Below are the code and all the weights of a small trained network. Each question names an input and a target symbol and asks about switching units off, where a switched-off unit gives its printed mean instead of its output.

import numpy as np


def w(rows, s, z=0):
    codes = np.array(rows[::2]) - 128.0
    scale = np.full(codes.shape[1], s)
    scale[-1] = z or s
    return codes * scale


def norm(h):
    return h / np.sqrt((h * h).mean(-1, keepdims=True) + 1e-5)


def f(y):
    return np.maximum(y, 0)


def softmax(a):
    e = np.exp(a - a.max(-1, keepdims=True))
    return e / e.sum(-1, keepdims=True)


def log_softmax(a):
    a = a - a.max(-1, keepdims=True)
    return a - np.log(np.exp(a).sum(-1, keepdims=True))


def net(x, mask):
    ids = ['αβγδεζθλπστφψω'.index(c) for c in x.split()]
    T = len(ids)
    res = E[ids] + P[:T]
    r = norm(res)
    for j in range(3):
        rows = slice(3 * j, 3 * j + 3)
        q, k, v = (r @ M[0][rows].T for M in (Q, K, V))
        z = softmax(np.where(np.tri(T) > 0, q @ k.T / 3**0.5, -1e9)) @ v
        o = O[0][rows]
        res = res + np.where(mask[j], z, o[:, -1]) @ o[:, :-1]
    y = f(norm(res) @ A[0][:, :-1].T + A[0][:, -1])
    res = res + np.where(mask[3:7], y, B[0][:, -1]) @ B[0][:, :-1]
    return log_softmax(norm(res)[-1] @ U[:, :-1].T + U[:, -1])


Q, K, V, O, A, B = {}, {}, {}, {}, {}, {}
E = w([
[76,170,184,53,42],'α',
[101,178,100,111,112],'β',
[182,152,111,71,177],'γ',
[125,149,178,92,84],'δ',
[130,128,116,186,94],'ε',
[91,191,114,12,157],'ζ',
[185,127,142,52,170],'θ',
[2,135,179,136,171],'λ',
[125,119,121,137,198],'π',
[70,30,245,212,196],'σ',
[94,48,181,50,146],'τ',
[103,79,188,118,158],'φ',
[139,127,191,81,80],'ψ',
[98,154,172,192,69],'ω',
],0.017)
P = w([
[120,66,51,190,110],'0',
[185,205,183,106,122],'1',
[187,166,217,118,135],'2',
[186,168,223,125,131],'3',
[176,170,246,119,135],'4',
[164,163,254,128,135],'5',
[191,156,240,126,152],'6',
],0.0068)
Q[0] = w([
[193,132,253,117,93],'head 1',
[101,140,163,95,130],'head 1',
[76,140,108,154,138],'head 1',
[160,101,166,91,185],'head 2',
[102,127,157,88,74],'head 2',
[152,139,138,135,141],'head 2',
[118,119,110,93,98],'head 3',
[179,81,40,205,95],'head 3',
[146,117,126,118,82],'head 3',
],0.015)
K[0] = w([
[39,42,2,134,104],'head 1',
[108,138,130,149,111],'head 1',
[109,147,159,92,139],'head 1',
[178,65,147,146,92],'head 2',
[86,143,182,132,45],'head 2',
[108,145,95,115,96],'head 2',
[130,129,104,23,61],'head 3',
[172,190,249,115,51],'head 3',
[158,140,73,129,115],'head 3',
],0.012)
V[0] = w([
[120,44,105,144,13],'head 1',
[182,101,232,71,148],'head 1',
[160,50,51,145,163],'head 1',
[127,127,186,90,39],'head 2',
[96,38,160,193,114],'head 2',
[192,64,108,47,128],'head 2',
[254,130,127,19,26],'head 3',
[192,78,161,227,93],'head 3',
[88,95,48,144,185],'head 3',
],0.0094)
O[0] = w([
[146,246,170,113,129,119],'head 1',
[170,121,185,138,96,118],'head 1',
[182,173,163,124,212,83],'head 1',
[156,150,133,92,57,216],'head 2',
[125,113,176,125,123,92],'head 2',
[139,102,128,48,129,132],'head 2',
[69,132,208,123,149,127],'head 3',
[138,149,140,126,151,1],'head 3',
[173,86,122,73,122,149],'head 3',
],0.011,0.0084)
A[0] = w([
[92,162,129,102,66,67],'neuron 1',
[92,140,120,6,135,22],'neuron 2',
[117,194,150,155,137,178],'neuron 3',
[140,154,121,198,114,5],'neuron 4',
],0.012,0.0028)
B[0] = w([
[197,103,68,254,165,211],'neuron 1',
[46,129,163,159,157,255],'neuron 2',
[87,52,120,110,174,176],'neuron 3',
[65,99,167,150,163,147],'neuron 4',
],0.0095,0.0085)
U = w([
[72,145,140,206,169,118],'α',
[120,166,128,123,200,85],'β',
[135,47,181,170,172,23],'γ',
[56,154,90,87,119,253],'δ',
[186,84,89,134,166,156],'ε',
[140,142,168,127,45,91],'ζ',
[162,113,148,105,128,82],'θ',
[113,147,138,203,62,135],'λ',
[116,172,132,132,16,69],'π',
[146,122,216,118,133,140],'σ',
[76,5,101,158,102,152],'τ',
[165,128,130,141,83,159],'φ',
[133,124,48,161,85,130],'ψ',
[111,68,187,93,126,134],'ω',
],0.014,0.0062)

Each question gives the input, a string of symbols that net reads in full, and the target symbol t.
The units are the heads (3 rows each of Q, K, V and O) and the neurons (one row each of A and B). Each row of codes is followed by its name. A weight is (code - 128) times the scale printed after its matrix; where a second scale follows, it is the last column's (O, A, B and U).
mask holds one flag per unit, heads first, then neurons. A switched-off unit (its flag False) gives its mean, the last column of its rows in O or B, instead of its output. The means were averaged over made-up inputs and are rounded, as every weight is.
A unit's drop is (log p(t) with every unit on - log p(t) with that unit switched off) / (log p(t) with every unit on - log p(t) with every unit switched off).
The circuit of an input: a set's keep is (log p(t) with only the set's units on - log p(t) with every unit switched off) / (log p(t) with every unit on - log p(t) with every unit switched off). Starting from all 7 units, units are removed one at a time, each time the one whose removal leaves the highest keep (on an exact tie, the one counted first), for as long as the keep stays at least 0.8.
units of the circuit, in order: the units of the circuit, biggest drop first
most important unit: the unit with the biggest drop
top k neurons: the k neurons with the biggest drops, biggest first
heads that matter: for each layer, one digit per head in row order, 1 if its drop is at least 0.15 and else 0, layers parted by /
drop when u is switched off: that unit's drop, to one decimal
input π α ω, target ε: heads that matter -> 101
input ε ζ γ θ, target β: units of the circuit, in order -> [head 1]
input π ε λ ζ σ, target ε: heads that matter -> 101
input β λ ζ ψ, target δ: heads that matter -> 100
input α τ ζ π, target ε: heads that matter -> 011
input δ π λ ε ζ ζ, target π: units of the circuit, in order -> [head 2; head 1]
input ζ τ ζ ζ β, target τ: heads that matter -> 101
input ζ θ ω π β ζ, target τ: heads that matter -> 100
input τ γ τ τ ζ, target σ: heads that matter -> 100
input ω ζ α τ ζ, target α: units of the circuit, in order -> [neuron 1; head 3]
input ω ζ ε θ ζ ζ ζ, target α: units of the circuit, in order -> [neuron 1; head 2]
input ζ ε π θ σ ζ, target τ: units of the circuit, in order -> [head 1; neuron 1]
input ω τ ζ β, target α: heads that matter -> 001
input ζ ζ τ λ, target τ: top neuron -> [neuron 2]
input ω α ζ τ, target α: heads that matter -> 100
input τ φ λ δ, target σ: heads that matter -> 100
input ζ τ ζ β π, target ε: heads that matter -> 001
input φ π β ε, target α: top 2 neurons -> [neuron 3; neuron 4]
input τ β φ ω ζ σ, target σ: top 2 neurons -> [neuron 1; neuron 2]
input π τ π ζ ε, target α: most important unit -> head 3
input ω ω ε τ φ β, target α: top 2 neurons -> [neuron 3; neuron 4]
input θ λ τ τ ψ ζ, target ω: drop when head 2 is switched off -> 0.1
input ζ ζ ζ ζ ζ ε θ, target τ: drop when head 3 is switched off -> 0.2
input ω φ τ π ε β, target ψ: drop when neuron 3 is switched off -> 0.2
input τ ζ α ζ τ θ σ, target σ: drop when head 2 is switched off -> 0.1
